Here is a tiny trained network, its code and every weight. The questions are about switching its units off for an input and a class, where a switched-off unit gives its printed mean instead of its output.

import numpy as np


def w(rows, s, z=0):
    codes = np.array(rows[::2]) - 128.0
    scale = np.full(codes.shape[1], s)
    scale[-1] = z or s
    return codes * scale


def f(y):
    return np.maximum(y, 0)


def log_softmax(a):
    a = a - a.max(-1, keepdims=True)
    return a - np.log(np.exp(a).sum(-1, keepdims=True))


def net(x, mask):
    res = np.array(x, float).reshape(1, 6) / 4 @ E
    y = f(res @ A[0][:, :-1].T + A[0][:, -1])
    res = res + np.where(mask, y, B[0][:, -1]) @ B[0][:, :-1]
    return log_softmax(res[-1] @ U[:, :-1].T + U[:, -1])


A, B = {}, {}
E = w([
[140,141,120,137,131],'x0',
[74,57,11,198,36],'x1',
[135,132,123,137,139],'x2',
[89,98,153,91,97],'x3',
[62,197,6,44,197],'x4',
[238,2,83,44,167],'x5',
],0.0094)
A[0] = w([
[151,109,167,150,104,212],'neuron 1',
[66,201,93,149,148,136],'neuron 2',
[175,116,146,128,74,254],'neuron 3',
[101,232,233,116,173,146],'neuron 4',
[54,178,42,58,208,219],'neuron 5',
[151,98,128,62,190,121],'neuron 6',
[133,129,118,163,164,142],'neuron 7',
[157,86,138,118,117,152],'neuron 8',
[147,218,174,116,131,155],'neuron 9',
[193,96,239,164,130,229],'neuron 10',
[149,184,126,234,107,200],'neuron 11',
[153,59,115,126,81,143],'neuron 12',
[194,107,51,84,70,161],'neuron 13',
[161,130,171,135,68,228],'neuron 14',
[78,190,22,41,151,200],'neuron 15',
[58,101,87,186,80,148],'neuron 16',
[164,141,146,166,102,151],'neuron 17',
[234,153,129,82,130,135],'neuron 18',
[140,156,133,166,79,250],'neuron 19',
[203,94,187,113,168,144],'neuron 20',
[196,1,20,123,108,30],'neuron 21',
[157,80,176,74,159,60],'neuron 22',
[135,118,165,29,115,102],'neuron 23',
],0.012,0.0064)
B[0] = w([
[105,161,142,206,175,189],'neuron 1',
[110,93,104,108,56,203],'neuron 2',
[82,158,156,206,160,196],'neuron 3',
[2,105,127,2,183,249],'neuron 4',
[143,89,116,12,98,251],'neuron 5',
[211,115,195,87,176,188],'neuron 6',
[124,110,165,105,124,142],'neuron 7',
[120,154,127,148,145,167],'neuron 8',
[90,118,156,92,142,203],'neuron 9',
[89,202,83,183,201,245],'neuron 10',
[98,120,171,142,77,216],'neuron 11',
[104,130,132,178,159,182],'neuron 12',
[89,152,215,74,147,190],'neuron 13',
[87,209,132,225,153,197],'neuron 14',
[161,25,139,27,64,242],'neuron 15',
[148,78,161,167,16,213],'neuron 16',
[130,129,142,193,157,168],'neuron 17',
[150,144,119,109,190,188],'neuron 18',
[81,115,164,196,112,201],'neuron 19',
[151,155,113,161,177,204],'neuron 20',
[15,211,106,21,194,219],'neuron 21',
[172,141,109,132,161,173],'neuron 22',
[169,119,125,92,182,171],'neuron 23',
],0.0087,0.016)
U = w([
[63,160,95,127,181,248],'0',
[101,102,73,48,149,240],'1',
[127,126,138,193,86,108],'2',
[131,100,43,94,44,2],'3',
[168,154,92,150,224,27],'4',
[253,100,128,53,171,33],'5',
],0.014,0.0063)

Each question gives the input, the list of numbers given to net, and the class t.
The units are the neurons (one row each of A and B). Each row of codes is followed by its name. A weight is (code - 128) times the scale printed after its matrix; where a second scale follows, it is the last column's (A, B and U).
mask holds one flag per neuron, in row order. A switched-off neuron (its flag False) gives its mean, the last column of its row in B, instead of its output. The means were averaged over made-up inputs and are rounded, as every weight is.
A unit's drop is (log p(t) with every unit on - log p(t) with that unit switched off) / (log p(t) with every unit on - log p(t) with every unit switched off).
The circuit of an input: a set's keep is (log p(t) with only the set's units on - log p(t) with every unit switched off) / (log p(t) with every unit on - log p(t) with every unit switched off). Starting from the 12 units with the biggest drops (on a tie, the unit counted first), units are removed one at a time, each time the one whose removal leaves the highest keep (on an exact tie, the one counted first), for as long as the keep stays at least 0.8.
circuit, biggest first: the units of the circuit, biggest drop first
unit that matters most: the unit with the biggest drop
k most important neurons: the k neurons with the biggest drops, biggest first
drop of u: that unit's drop, to one decimal
input [-7,4,8,8,1,0], class 3: circuit, biggest first	[neuron 4; neuron 16; neuron 10]
input [-7,5,-7,0,-2,0], class 2: circuit, biggest first	[neuron 4; neuron 16]
input [-4,-3,-2,-4,0,1], class 4: 2 most important neurons	[neuron 21; neuron 15]
input [-5,-5,8,-8,2,0], class 1: unit that matters most	neuron 4
input [2,1,-5,-6,-2,8], class 0: 2 most important neurons	[neuron 21; neuron 13]
input [1,0,-8,3,7,8], class 5: 2 most important neurons	[neuron 6; neuron 4]
input [8,-7,-5,-7,1,2], class 5: 3 most important neurons	[neuron 6; neuron 21; neuron 14]
input [-4,4,7,8,2,0], class 3: 2 most important neurons	[neuron 4; neuron 16]
input [-7,-8,3,-6,6,2], class 5: drop of neuron 6	0.1
input [-1,3,2,-3,-1,5], class 0: drop of neuron 21	0.2
input [-1,1,6,1,0,0], class 2: drop of neuron 21	0.3
input [-5,-8,-3,5,7,-6], class 1: drop of neuron 23	0.0
